Below are the code and all the weights of a small trained network. Each question names an input and a class and asks about switching units off, where a switched-off unit gives its printed mean instead of its output.

import numpy as np


def w(rows, s, z=0):
    codes = np.array(rows[::2]) - 128.0
    scale = np.full(codes.shape[1], s)
    scale[-1] = z or s
    return codes * scale


def f(y):
    return np.maximum(y, 0)


def log_softmax(a):
    a = a - a.max(-1, keepdims=True)
    return a - np.log(np.exp(a).sum(-1, keepdims=True))


def net(x, mask):
    res = np.array(x, float).reshape(1, 6) / 4 @ E
    y = f(res @ A[0][:, :-1].T + A[0][:, -1])
    res = res + np.where(mask, y, B[0][:, -1]) @ B[0][:, :-1]
    return log_softmax(res[-1] @ U[:, :-1].T + U[:, -1])


A, B = {}, {}
E = w([
[120,39,59,198,93,133,95,97,159,160],'x0',
[111,119,117,121,149,141,145,136,142,142],'x1',
[158,62,98,54,127,87,144,66,129,68],'x2',
[195,117,147,155,96,42,219,247,225,89],'x3',
[166,187,66,73,54,158,117,128,179,172],'x4',
[155,146,53,136,145,198,79,176,99,62],'x5',
],0.011)
A[0] = w([
[172,171,146,122,73,171,119,112,147,173,99],'n0',
[70,163,178,105,134,72,179,108,129,179,230],'n1',
[151,68,106,22,155,86,135,31,141,44,27],'n2',
[56,159,130,82,137,187,59,2,13,216,4],'n3',
[140,251,177,23,210,142,160,133,85,104,33],'n4',
[78,102,195,121,95,99,147,9,190,219,153],'n5',
[83,118,152,226,214,130,175,104,87,36,163],'n6',
[146,211,38,92,95,166,136,107,205,152,44],'n7',
[103,121,56,117,153,240,123,167,99,67,182],'n8',
[56,214,184,230,129,139,63,184,126,221,41],'n9',
[185,97,115,104,150,126,153,56,141,109,8],'n10',
[119,55,33,239,113,133,85,73,182,175,103],'n11',
[155,156,97,39,62,156,141,119,157,174,61],'n12',
],0.0083,0.0042)
B[0] = w([
[118,76,164,135,188,156,101,91,119,147,155],'n0',
[196,121,87,101,92,140,41,128,108,91,189],'n1',
[167,196,69,184,144,200,182,84,119,246,192],'n2',
[140,164,180,121,18,102,165,146,254,170,250],'n3',
[87,25,141,73,63,66,142,165,25,183,197],'n4',
[229,109,79,69,141,154,43,173,100,57,201],'n5',
[160,67,172,177,143,96,57,77,172,138,193],'n6',
[103,52,198,175,168,142,73,106,155,179,175],'n7',
[165,154,99,113,142,153,77,177,138,55,192],'n8',
[208,168,66,162,197,156,176,111,77,251,192],'n9',
[155,165,132,153,157,177,215,146,66,157,151],'n10',
[45,112,156,103,70,59,156,203,4,143,203],'n11',
[64,58,136,163,143,155,94,74,151,202,170],'n12',
],0.0076,0.018)
U = w([
[79,107,145,93,84,90,158,162,4,145,99],'0',
[182,168,90,171,151,173,203,102,74,172,128],'1',
[166,147,160,139,72,87,185,192,236,123,123],'2',
[120,69,178,169,172,132,64,58,124,134,99],'3',
[143,140,109,118,123,118,105,137,103,125,248],'4',
[186,146,77,84,124,147,44,174,99,86,92],'5',
[99,164,139,120,131,106,134,117,106,109,131],'6',
[83,194,94,113,153,95,165,94,146,82,95],'7',
],0.011,0.014)

Each question gives the input, the list of numbers given to net, and the class t.
The units are the neurons (one row each of A and B). Each row of codes is followed by its name. A weight is (code - 128) times the scale printed after its matrix; where a second scale follows, it is the last column's (A, B and U).
mask holds one flag per neuron, in row order. A switched-off neuron (its flag False) gives its mean, the last column of its row in B, instead of its output. The means were averaged over made-up inputs and are rounded, as every weight is.
A unit's drop is (log p(t) with every unit on - log p(t) with that unit switched off) / (log p(t) with every unit on - log p(t) with every unit switched off).
The circuit of an input: a set's keep is (log p(t) with only the set's units on - log p(t) with every unit switched off) / (log p(t) with every unit on - log p(t) with every unit switched off). Starting from the 12 units with the biggest drops (on a tie, the unit counted first), units are removed one at a time, each time the one whose removal leaves the highest keep (on an exact tie, the one counted first), for as long as the keep stays at least 0.8.
circuit, biggest first: the units of the circuit, biggest drop first
unit that matters most: the unit with the biggest drop
top k neurons: the k neurons with the biggest drops, biggest first
drop of u: that unit's drop, to one decimal
input [5,-7,7,7,8,-1], class 3: top 4 neurons => n3; n7; n12; n9
input [5,-1,-4,-5,-3,4], class 0: unit that matters most => n11
input [-2,4,-2,-7,2,7], class 2: top 2 neurons => n3; n5
input [-5,-6,-7,-4,-8,8], class 3: top 3 neurons => n6; n5; n2
input [6,4,-6,5,7,2], class 3: circuit, biggest first => n7; n3
input [2,-8,-2,6,-4,-8], class 4: top 2 neurons => n3; n8
input [-6,0,1,5,-5,-4], class 0: top 2 neurons => n3; n4
input [6,1,2,6,-2,-8], class 5: circuit, biggest first => n5; n3
input [5,0,6,6,-8,2], class 3: top 2 neurons => n3; n6
input [-7,7,1,4,-6,-3], class 0: top 2 neurons => n4; n3
input [-7,8,-5,2,-7,-7], class 4: top 2 neurons => n11; n1
input [7,8,-7,-8,-1,-6], class 2: top 2 neurons => n3; n4
input [8,1,2,-6,7,1], class 0: top 2 neurons => n11; n6
input [-5,2,-7,7,-6,6], class 1: top 2 neurons => n3; n9
input [-3,0,0,-6,4,-5], class 2: top neuron => n3
input [2,0,6,6,0,-7], class 5: circuit, biggest first => n3; n5
input [6,1,-5,-5,3,-2], class 0: top 3 neurons => n11; n2; n6
input [-3,2,2,3,8,-6], class 3: top 2 neurons => n12; n7
input [-5,-7,2,5,-5,-5], class 4: circuit, biggest first => n3; n11
input [-8,-6,-6,4,1,-1], class 0: unit that matters most => n4
input [1,7,4,-8,2,-5], class 2: drop of n3 => 1.3
input [1,6,-5,-3,7,-1], class 3: drop of n7 => 0.7
input [-1,-2,-7,5,0,4], class 1: drop of n9 => 0.4
input [-2,6,6,-1,4,-3], class 1: drop of n12 => 0.0
